What each symbol does to the units:
j458: !>j617, ^>j520, $>j96, §>j463, %>j546, +>j947, *>j354
j531: !>j365, ^>j594, $>j546, §>j696, %>j96, +>j183, *>j808
j115: !>j324, ^>j269, $>j228, §>j30, %>j530, +>j866, *>j187
j564: !>j80, ^>j626, $>j985, §>j897, %>j671, +>j354, *>j947
j80: !>j564, ^>j464, $>j181, §>j111, %>j156, +>j606, *>j179
j570: !>j632, ^>j696, $>j890, §>j594, %>j19, +>j813, *>j852
j626: !>j464, ^>j564, $>j164, §>j847, %>j528, +>j366, *>j489
j645: !>j413, ^>j305, $>j627, §>j671, %>j897, +>j833, *>j995
j114: !>j816, ^>j966, $>j965, §>j604, %>j633, +>j296, *>j780
j661: !>j627, ^>j537, $>j413, §>j924, %>j580, +>j254, *>j438
j428: !>j833, ^>j683, $>j254, §>j819, %>j344, +>j413, *>j747
j617: !>j458, ^>j243, $>j726, §>j222, %>j529, +>j179, *>j606
j780: !>j580, ^>j59, $>j897, §>j985, %>j627, +>j975, *>j114
j592: !>j869, ^>j730, $>j210, §>j400, %>j163, +>j410, *>j534
j469: !>j305, ^>j413, $>j537, §>j957, %>j187, +>j683, *>j530
j890: !>j206, ^>j263, $>j570, §>j138, %>j259, +>j135, *>j694
j966: !>j228, ^>j114, $>j324, §>j103, %>j813, +>j19, *>j59
j19: !>j327, ^>j296, $>j259, §>j461, %>j570, +>j966, *>j161
j530: !>j135, ^>j26, $>j820, §>j412, %>j115, +>j206, *>j469
j344: !>j955, ^>j735, $>j871, §>j606, %>j428, +>j111, *>j222
j868: !>j537, ^>j627, $>j305, §>j52, %>j59, +>j852, *>j813
j718: !>j778, ^>j412, $>j36, §>j26, %>j179, +>j529, *>j156
j757: !>j730, ^>j869, $>j354, §>j975, %>j808, +>j985, *>j96
j897: !>j111, ^>j847, $>j780, §>j564, %>j645, +>j955, *>j965
j181: !>j985, ^>j410, $>j80, §>j580, %>j924, +>j730, *>j278
j528: !>j957, ^>j671, $>j52, §>j305, %>j626, +>j844, *>j326
j869: !>j592, ^>j757, $>j366, §>j161, %>j850, +>j164, *>j461
j343: !>j819, ^>j844, $>j808, §>j833, %>j354, +>j671, *>j546
j606: !>j354, ^>j210, $>j730, §>j344, %>j819, +>j80, *>j617
j965: !>j269, ^>j324, $>j114, §>j947, %>j995, +>j463, *>j897
j778: !>j718, ^>j326, $>j183, §>j995, %>j947, +>j546, *>j671
j871: !>j975, ^>j400, $>j344, §>j730, %>j254, +>j580, *>j70
j850: !>j163, ^>j808, $>j844, §>j852, %>j869, +>j52, *>j594
j324: !>j115, ^>j965, $>j966, §>j489, %>j135, +>j259, *>j847
j955: !>j344, ^>j23, $>j975, §>j354, %>j833, +>j897, *>j463
j594: !>j675, ^>j531, $>j138, §>j570, %>j461, +>j752, *>j850
j111: !>j897, ^>j187, $>j580, §>j80, %>j413, +>j344, *>j269
j833: !>j428, ^>j694, $>j94, §>j343, %>j955, +>j645, *>j263
j26: !>j995, ^>j530, $>j438, §>j718, %>j269, +>j747, *>j413
j156: !>j671, ^>j957, $>j924, §>j413, %>j80, +>j819, *>j718
j627: !>j661, ^>j868, $>j645, §>j811, %>j780, +>j94, *>j633
j135: !>j530, ^>j995, $>j813, §>j326, %>j324, +>j890, *>j305
j534: !>j461, ^>j726, $>j243, §>j327, %>j675, +>j905, *>j592
j354: !>j606, ^>j366, $>j757, §>j955, %>j343, +>j564, *>j458
j70: !>j296, ^>j327, $>j222, §>j726, %>j933, +>j816, *>j871
j59: !>j56, ^>j780, $>j847, §>j164, %>j868, +>j161, *>j966
j410: !>j164, ^>j181, $>j464, §>j56, %>j98, +>j592, *>j905
j103: !>j905, ^>j604, $>j489, §>j966, %>j752, +>j461, *>j164
j36: !>j183, ^>j100, $>j718, §>j438, %>j278, +>j365, *>j924
j852: !>j315, ^>j94, $>j694, §>j850, %>j161, +>j868, *>j570
j671: !>j156, ^>j528, $>j811, §>j645, %>j564, +>j343, *>j778
j813: !>j820, ^>j633, $>j135, §>j752, %>j966, +>j570, *>j868
j735: !>j23, ^>j344, $>j400, §>j210, %>j683, +>j187, *>j866
j296: !>j70, ^>j19, $>j463, §>j96, %>j696, +>j114, *>j975
j933: !>j696, ^>j632, $>j747, §>j365, %>j70, +>j438, *>j254
j96: !>j726, ^>j461, $>j458, §>j296, %>j531, +>j604, *>j757
j187: !>j847, ^>j111, $>j56, §>j464, %>j469, +>j735, *>j115
j259: !>j866, ^>j463, $>j19, §>j520, %>j890, +>j324, *>j23
j100: !>j752, ^>j36, $>j412, §>j820, %>j905, +>j675, *>j98
j206: !>j890, ^>j747, $>j632, §>j27, %>j866, +>j530, *>j683
j326: !>j412, ^>j778, $>j752, §>j135, %>j489, +>j138, *>j528
j413: !>j645, ^>j469, $>j661, §>j156, %>j111, +>j428, *>j26
j278: !>j604, ^>j905, $>j179, §>j816, %>j36, +>j726, *>j181
j52: !>j98, ^>j811, $>j528, §>j868, %>j164, +>j850, *>j752
j305: !>j469, ^>j645, $>j868, §>j528, %>j847, +>j694, *>j135
j94: !>j254, ^>j852, $>j833, §>j808, %>j975, +>j627, *>j696
j464: !>j626, ^>j80, $>j410, §>j187, %>j957, +>j210, *>j30
j23: !>j735, ^>j955, $>j161, §>j366, %>j694, +>j847, *>j259
j199: !>j844, ^>j819, $>j163, §>j683, %>j210, +>j957, *>j27
j210: !>j366, ^>j606, $>j592, §>j735, %>j199, +>j464, *>j243
j164: !>j410, ^>j985, $>j626, §>j59, %>j52, +>j869, *>j103
j752: !>j100, ^>j183, $>j326, §>j813, %>j103, +>j594, *>j52
j254: !>j94, ^>j315, $>j428, §>j563, %>j871, +>j661, *>j933
j489: !>j30, ^>j947, $>j103, §>j324, %>j326, +>j520, *>j626
j580: !>j780, ^>j56, $>j111, §>j181, %>j661, +>j871, *>j816
j957: !>j528, ^>j156, $>j98, §>j469, %>j464, +>j199, *>j412
j975: !>j871, ^>j161, $>j955, §>j757, %>j94, +>j780, *>j296
j844: !>j199, ^>j343, $>j850, §>j694, %>j366, +>j528, *>j138
j730: !>j757, ^>j592, $>j606, §>j871, %>j563, +>j181, *>j726
j183: !>j36, ^>j752, $>j778, §>j633, %>j604, +>j531, *>j811
j683: !>j694, ^>j428, $>j315, §>j199, %>j735, +>j469, *>j206
j412: !>j326, ^>j718, $>j100, §>j530, %>j30, +>j27, *>j957
j947: !>j179, ^>j489, $>j604, §>j965, %>j778, +>j458, *>j564
j400: !>j161, ^>j871, $>j735, §>j592, %>j315, +>j56, *>j327
j866: !>j259, ^>j222, $>j327, §>j243, %>j206, +>j115, *>j735
j675: !>j594, ^>j365, $>j27, §>j632, %>j534, +>j100, *>j163
j56: !>j59, ^>j580, $>j187, §>j410, %>j537, +>j400, *>j228
j995: !>j26, ^>j135, $>j633, §>j778, %>j965, +>j263, *>j645
j529: !>j546, ^>j27, $>j365, §>j747, %>j617, +>j718, *>j819
j847: !>j187, ^>j897, $>j59, §>j626, %>j305, +>j23, *>j324
j696: !>j933, ^>j570, $>j263, §>j531, %>j296, +>j633, *>j94
j546: !>j529, ^>j138, $>j531, §>j263, %>j458, +>j778, *>j343
j924: !>j811, ^>j98, $>j156, §>j661, %>j181, +>j563, *>j36
j98: !>j52, ^>j924, $>j957, §>j537, %>j410, +>j163, *>j100
j461: !>j534, ^>j96, $>j520, §>j19, %>j594, +>j103, *>j869
j816: !>j114, ^>j228, $>j269, §>j278, %>j438, +>j70, *>j580
j138: !>j27, ^>j546, $>j594, §>j890, %>j520, +>j326, *>j844
j985: !>j181, ^>j164, $>j564, §>j780, %>j811, +>j757, *>j604
j438: !>j633, ^>j820, $>j26, §>j36, %>j816, +>j933, *>j661
j819: !>j343, ^>j199, $>j563, §>j428, %>j606, +>j156, *>j529
j633: !>j438, ^>j813, $>j995, §>j183, %>j114, +>j696, *>j627
j243: !>j520, ^>j617, $>j534, §>j866, %>j27, +>j30, *>j210
j537: !>j868, ^>j661, $>j469, §>j98, %>j56, +>j315, *>j820
j726: !>j96, ^>j534, $>j617, §>j70, %>j365, +>j278, *>j730
j315: !>j852, ^>j254, $>j683, §>j163, %>j400, +>j537, *>j632
j811: !>j924, ^>j52, $>j671, §>j627, %>j985, +>j808, *>j183
j365: !>j531, ^>j675, $>j529, §>j933, %>j726, +>j36, *>j563
j820: !>j813, ^>j438, $>j530, §>j100, %>j228, +>j632, *>j537
j263: !>j747, ^>j890, $>j696, §>j546, %>j463, +>j995, *>j833
j520: !>j243, ^>j458, $>j461, §>j259, %>j138, +>j489, *>j366
j228: !>j966, ^>j816, $>j115, §>j905, %>j820, +>j327, *>j56
j905: !>j103, ^>j278, $>j30, §>j228, %>j100, +>j534, *>j410
j747: !>j263, ^>j206, $>j933, §>j529, %>j222, +>j26, *>j428
j161: !>j400, ^>j975, $>j23, §>j869, %>j852, +>j59, *>j19
j222: !>j463, ^>j866, $>j70, §>j617, %>j747, +>j269, *>j344
j463: !>j222, ^>j259, $>j296, §>j458, %>j263, +>j965, *>j955
j163: !>j850, ^>j563, $>j199, §>j315, %>j592, +>j98, *>j675
j179: !>j947, ^>j30, $>j278, §>j269, %>j718, +>j617, *>j80
j27: !>j138, ^>j529, $>j675, §>j206, %>j243, +>j412, *>j199
j30: !>j489, ^>j179, $>j905, §>j115, %>j412, +>j243, *>j464
j366: !>j210, ^>j354, $>j869, §>j23, %>j844, +>j626, *>j520
j694: !>j683, ^>j833, $>j852, §>j844, %>j23, +>j305, *>j890
j632: !>j570, ^>j933, $>j206, §>j675, %>j327, +>j820, *>j315
j327: !>j19, ^>j70, $>j866, §>j534, %>j632, +>j228, *>j400
j808: !>j563, ^>j850, $>j343, §>j94, %>j757, +>j811, *>j531
j269: !>j965, ^>j115, $>j816, §>j179, %>j26, +>j222, *>j111
j604: !>j278, ^>j103, $>j947, §>j114, %>j183, +>j96, *>j985
j563: !>j808, ^>j163, $>j819, §>j254, %>j730, +>j924, *>j365

The rows follow the links: the fewer symbols apart two units are, the more alike their rows tend to be.

Name the unit of each row.
-21  -10    9    5   20    1  -15    5   32    6   30    4  -18   -6   14  -12    6  -26  -32  -31   -2   -4  -17  -42  -20    1    6  -24  -10  -15   12   15   20  -25  -26   -4   12   24    7   11   -4   -8    8  -24  -30 | j305
 11   14  -12  -13   49    3   -4    0  -19   20  -25   -5   11   13  -14   26   11   -5   14   24    1   -9   -5   32    7   17   11   -1    6   29  -22   39  -32   25   16   11   12  -15   -7   -9   18    6    3  -18   22 | j757
-11   -9    9    8  -45   -9   -2  -14   24  -22   24    5  -13   -9   10  -25  -15    4  -11  -17    4    1    8  -30   -4  -15   -6   -2   -5  -34   18  -38   13  -32  -20   -1  -14   16    9   16  -13  -12    0   15  -25 | j530
  8    6    0   -6  -28    1   19  -10  -22   -6  -21   12   14    0   -9   18  -13   28   23   15   10    8    6   58   21   -4  -25   18   -1  -14  -21  -19   -3   21   29   29  -14  -21    5   -4    4   14  -33   34   32 | j278
  0   -5  -14   -6  -10  -18    4   13   -8  -23  -20  -34  -24  -28   11   24  -17  -18   -7   42  -17   18   21  -10   19   17  -10  -12   23   12   12   37  -16   -9   21   10   10  -18   11  -11   37  -10   -9   -8   19 | j563
  5   -3    6  -20   70   -2   -9   -9   11   26   11   -6    6   25    0  -14   50   -5   -7  -20   -1  -16   -1   23   10  -12    8   -6   -5   15   -1    6  -26   26   19  -25   17    4  -16   -2   14  -12   11    4   -6 | j366
 -3  -41    8  -11   11  -13    2  -12  -10   -3    9  -37  -15  -11   29   -2   -4  -28  -27   25   -3   22   10  -14    6    8    6  -27   11   -5   27    0  -16  -24   13  -21   19  -21   -3    3   33  -20  -14    2   -2 | j163
 -7   -5   -3    0   43   20  -13    2  -24   31   17    8   -1   36   -2   -5    4  -10  -29  -19    6    0  -16    7  -19    5   28    6  -32   -7  -24    9   34    3  -21  -28   28   -2   -7    2  -14   12   -9  -13   -1 | j59
-15  -12   26  -16   37  -10  -17  -10   58    5   16  -12  -10   -4   13   -2   15  -27  -29  -10    7   -1  -17  -18    6   -5    7  -45    0    3   16   22  -13   -5   14    0   13   -3    9   13   26  -23    4  -12  -28 | j528
 15   20   -1  -17  -26  -11   14    6    4    0  -19   11   13   -4  -10   -2    6   40   21  -17    1   -7   14   43   27  -11  -32   25   -1   -4  -13  -18   -6   18   35   28  -14   -8    8   -2    6    1  -13   28    8 | j179
  7   22  -21   17    9    5   -9   37   18   -7   -2   -8  -15  -28   -6   12   -5  -13   -2   -6  -23    1    4  -52   -4   18    4   -2   14   29    5   39    9  -18  -21    8    5   35   14   -4   -4    0   37  -41   -8 | j833
 -4   20    4  -15   20  -11   -8   20   56   -3  -10   -9  -14   -9   -6   20    1  -13   -6    7   -2    0  -13  -14   25   10  -19  -21    8   11    2   45  -19   -6   23   37    1    3   19   11   22  -12    6  -34   -6 | j671
 -2  -16    2  -18   66   10   -9  -12  -12   32    7  -11    7   28    2    2   26  -15   -4    9    1   -1   -4   30   -3    6   29  -14    0   16  -15   13  -28   29    9  -31   19  -21  -17   -5   11    4   -2    7    4 | j869
 -9  -22   19  -10   -9    6   11  -30  -21    7    5    5   14   20   11  -16    9   17   -2   -1   16    3    8   49   -3   -6   -3    9  -12  -29   -8  -37    7   16   23  -19   -4  -33   -6   -1   -1   -1  -41   45    6 | j905
  7   -1  -11    5   46    9  -12   14  -18   30   20   -3    2   21    7  -16   27    5  -17  -37   -6  -18   -5   -6  -11   -8   20    8  -17   11   -5    4   11    3  -23  -38   14   24  -17  -10  -11   12   28    0  -12 | j23
 -1  -29    8  -12    8  -31    1    2    9  -11   15  -36  -21  -14   29   -9   18  -21  -29   -4  -17    3   21  -22   11   -5   -9  -30   11   -5   38   -2  -26  -26   17  -14   12   -2    3    6   44  -38    6    7  -19 | j199
 10   36   -6   14  -11   21   -3   14   -1    5   -7   36   23    5  -17    3    6   34   27  -26    1  -21  -10    6   -5  -14   -9   34  -13    3  -29   -8   23   19  -10   27  -14   27    7    0  -35   26   14   -1   -1 | j965
 -5  -25  -12   22   -6   -8  -10    0  -27  -12   16  -26  -18    1   22  -10  -15  -28  -31   19   -8   15   14  -37  -13    7   21   -7   -2  -11   23   -1    4  -41  -27  -37   21   -8   -5    1    5  -10   10   -6   -5 | j315
 19   28  -42   -2    9   -8   -6   44  -37    5   -9  -21   -3    3   -4    7   -6   16   -6  -12  -13  -16   20    6   14   -9  -12   52   -9    7  -12    8    2  -18  -11  -11    6   18    1  -20    4    5   27   -1   15 | j344
  4  -18  -10    7   47   19  -13    4  -44   32   19   -2    7   27    6   -5   13  -10  -14   -9    1   -1   -4    4  -26    5   38    5  -21    9  -11    6   12   14  -32  -39   25    3  -12   -7  -16   19   12  -11    0 | j161
 -8  -16   31  -14   23   14    0  -45   10   18    3   23   23   28  -10  -10   16    7    9   -1   20   -2  -22   44  -13   -4   16   -9  -11   -8  -14  -23   -5   42   11   -5   -3  -23  -11   13  -14   15  -27   13    6 | j103

Each walk starts at a row. The symbols on each line, taken left to right, move it on to the next unit.
Answer with the unit's row; about right is enough.
---
  8   20  -31   13   31   23  -10   30  -43   19  -16    1   12   12  -14   25   -7   -5    2    5   -8   -3    0    7  -10   11   16   28   -7   29  -23   36    7    3  -19   -1   13    4   -1  -17  -12   27   15  -22   21
+ § * ^ $ § §	 -3   -4   27  -26   21    6    2  -32   31   19   11   27   21   24   -5  -26   34   15    9  -23   21  -17  -17   36   -5  -20    1    2   -7   -7   -6  -24  -17   29   15    0  -10   -3   -8   11   -8    1   -2   26  -19
! ! ^ ^ ! *	 -1   -8   -1  -24   38  -18   -8    7   -2   23   18  -23  -13   20   25  -14   26   14  -29  -28    4    0    7   36   22  -13  -10    8  -18  -25    0  -11    5   -5   31  -17   13   -3    1   -3   27  -22  -14   32  -10
---
  6   16   -4   -7   24  -16   -6   15   43   -7  -15  -13  -13  -26  -14   18    9  -15    5   14  -15   -5   -1  -23   15   10   -9  -26   21   33   16   38  -34    1   16   26    5   11   16   -4   27   -4   27  -34    3
^ ^ + $ ! ! ! *	 -2   -5   12    0  -54   -7   20  -20   14  -26  -23    5   -1  -29   -4   20  -29    3   10   40    3   16    3   11   16   16  -18  -16   16  -11   14   -5   -4    2   30   37  -14  -29   12    6   13   -1  -33    5   15
§ + ^ ! ^ * !	  6    4  -32   21  -25   -3   -2   20  -28  -28  -17  -24  -24  -19    3   23  -40  -22  -15   31  -16   20   17  -25   -1   20    1    9   11    5   13   30   10  -36  -19   -3    4   -4    6  -10    3    4   10  -22   14
---
 -5    9    0   23  -34    7   -3   12   24  -16  -10   13    3  -31  -19   -1   -6   -2   30   -3  -14   -7   -4  -50  -13    4    4   -6   27   24   12    4   -1    4  -21   25  -21   31    5   -2  -24    8   27  -23   -8
§ * ^ * ^ % *	 10   26  -14  -19   45   -4   -4   24    4   17  -22   -7    5    9  -13   17   29   10   12   -7   -7  -19    3   28   22    0   -4   15    7   37  -14   30  -27   27   20   11    4    9   -6  -15   20   -2   23   -9   16
* + § ^ § +	  5   -8   20  -15   24    5    7  -27   16   17    4   15   30   13  -10  -27   46    6   24  -13    1  -26   -5   25   -5  -21   12    1    2   14   -1  -26  -30   36   16  -15   -4   -3  -18    1   -6    4    9   20   -6
---
 -8  -20   30  -15  -29  -17   10  -27   39  -22   16   -1   -3  -14   17  -17   10    3   -8  -14    7    4    4  -12   10  -18  -22  -25    0  -28   28  -32   -8  -10   23    3   -8   -9    3   16   12  -28  -15   26  -23
* ^ § * + §	  8    6    3    5  -47  -18   22   -1   23  -31  -22    0   -2  -35    3    4    2    9   24   10  -10    4   19  -13   17   -4  -22   -5   31   10   26  -11  -35    1   27   26  -19    9    4   -7   15   -9    8   15   -4
+ % ! + § ^ + %	-16   -9   28   17  -19    6   -3  -20   43   -7   30   26    0   -6   -2  -26    3   -6   -2  -30    4    0  -14  -43  -28  -11    4  -18   -3  -15   12  -21   22  -11  -22    6   -9   23    2   13  -28   -3   10   -9  -32
---
 -1  -28   31   -4  -29  -19   13  -24   26  -19   10  -10   -8  -20   16  -25   17    4    2   -3  -10   -1   19  -23    5  -11   -3  -17   26  -12   38  -42  -36  -10    9  -14  -11   -1  -11    4   13  -24    5   31  -13
^ ! $ ^ * ^ $ ! % %	 15   11  -11   -6   -5  -26    8   25   11  -23  -17  -38  -18  -32    9   21   -3   -4   -1    9  -18    7   25  -13   25    7  -24   -6   20   12   20   25  -24  -20   23   18    3    4    8   -7   36  -23   11   -6    2
* $ ! § * § § §	  3    1    2   -4   22   -4    1    0   20  -10  -24  -14  -10  -17  -11   28   -6  -32    9   36  -14    1   -2  -11    5   24    3  -28   22   33    1   50  -28    7   10   14    9  -14   14    1   19    2   -1  -35   15
---
  1    9   -5  -19   -4  -25    0   26   34  -17  -11  -24  -31  -24    8   18  -10   -5  -17    2   -4    7    5  -10   37   10  -37   -7   11    1   16   20    0  -22   30   25    5    1   25    3   36  -25    2   -5   -1
§ ! ^ % § $ ^	  0   18  -12  -11   44    6   -8    8    3   12  -20    0    5   24  -19   27    3   -4    2   11    7   -6  -21   45   17   17   -1   -1   -8   18  -31   41   -5   25   19   17    9  -12   10   -5   13   12  -16  -15   20
$ $ % + § * %	  9   14  -13   28  -13   23    3    4  -45    4  -15   30   20    4  -25   10   -3   15   31    7   -6   -6   -6    1  -21    4   11   21    9   18  -28   -6   11   28  -23    3  -13    5  -11   -9  -37   38   10  -10   22
---
 10  -14  -24    7   23    8  -16   13  -64    9   14  -25   -6   28   14  -11   -2   -5  -24    2   -3   12   12   11  -10    2   19   22  -19  -11   -9   -9   15  -13  -29  -52   24   -7  -15  -15    0   -5    2   12    6
* § ! $ $ %	-10  -31   36    5   -2    0    9  -49   29  -10   12   15    6  -13   -1  -16   12  -19   15   28    6    2   -9  -21  -22   -2   21  -44   21    8   22  -11  -31   20    5  -10   -5  -20  -15   15   -7   -1  -15   -5   -5
+ § ^ + * % + $	  6   34  -23   -3   35    8  -10   45   -2   17   -7    7    1   17   -5   12    0   10   -5  -26   -3  -15  -17    4    9    7   -7   30  -23   16  -24   27   34   -3  -14   17    6   34   14   -7  -10   19   19  -17    4
---
 22   17   -3  -12  -22  -13   16   15  -14  -10  -23    1   19   -6  -11    2   19   35   32    0   -9  -18   20   35   23  -10  -27   26   10   14   -6  -17  -28   20   28   15  -13    5   -3  -12    9    0    8   35   17
+ ! + + ! !	  6   32    4  -15    7    6    7   -6   28    9  -25   25   20    6  -26    8   20   28   32  -15   11  -24  -11   37   16  -13  -16   17    1   11  -26   -2  -11   36   29   40  -23    4    2    2   -2   10   -5    5   11
$ $ + * * ^ ^	 20   24    4   -7    9    0   11   -3   14    4  -23   16   22    0  -28    2   30   26   43   -7   -5  -17   -2   26   11   -8   -5   21   14   33  -17    2  -39   39   18   21  -13    7  -10   -5   -7   14   13    4   10
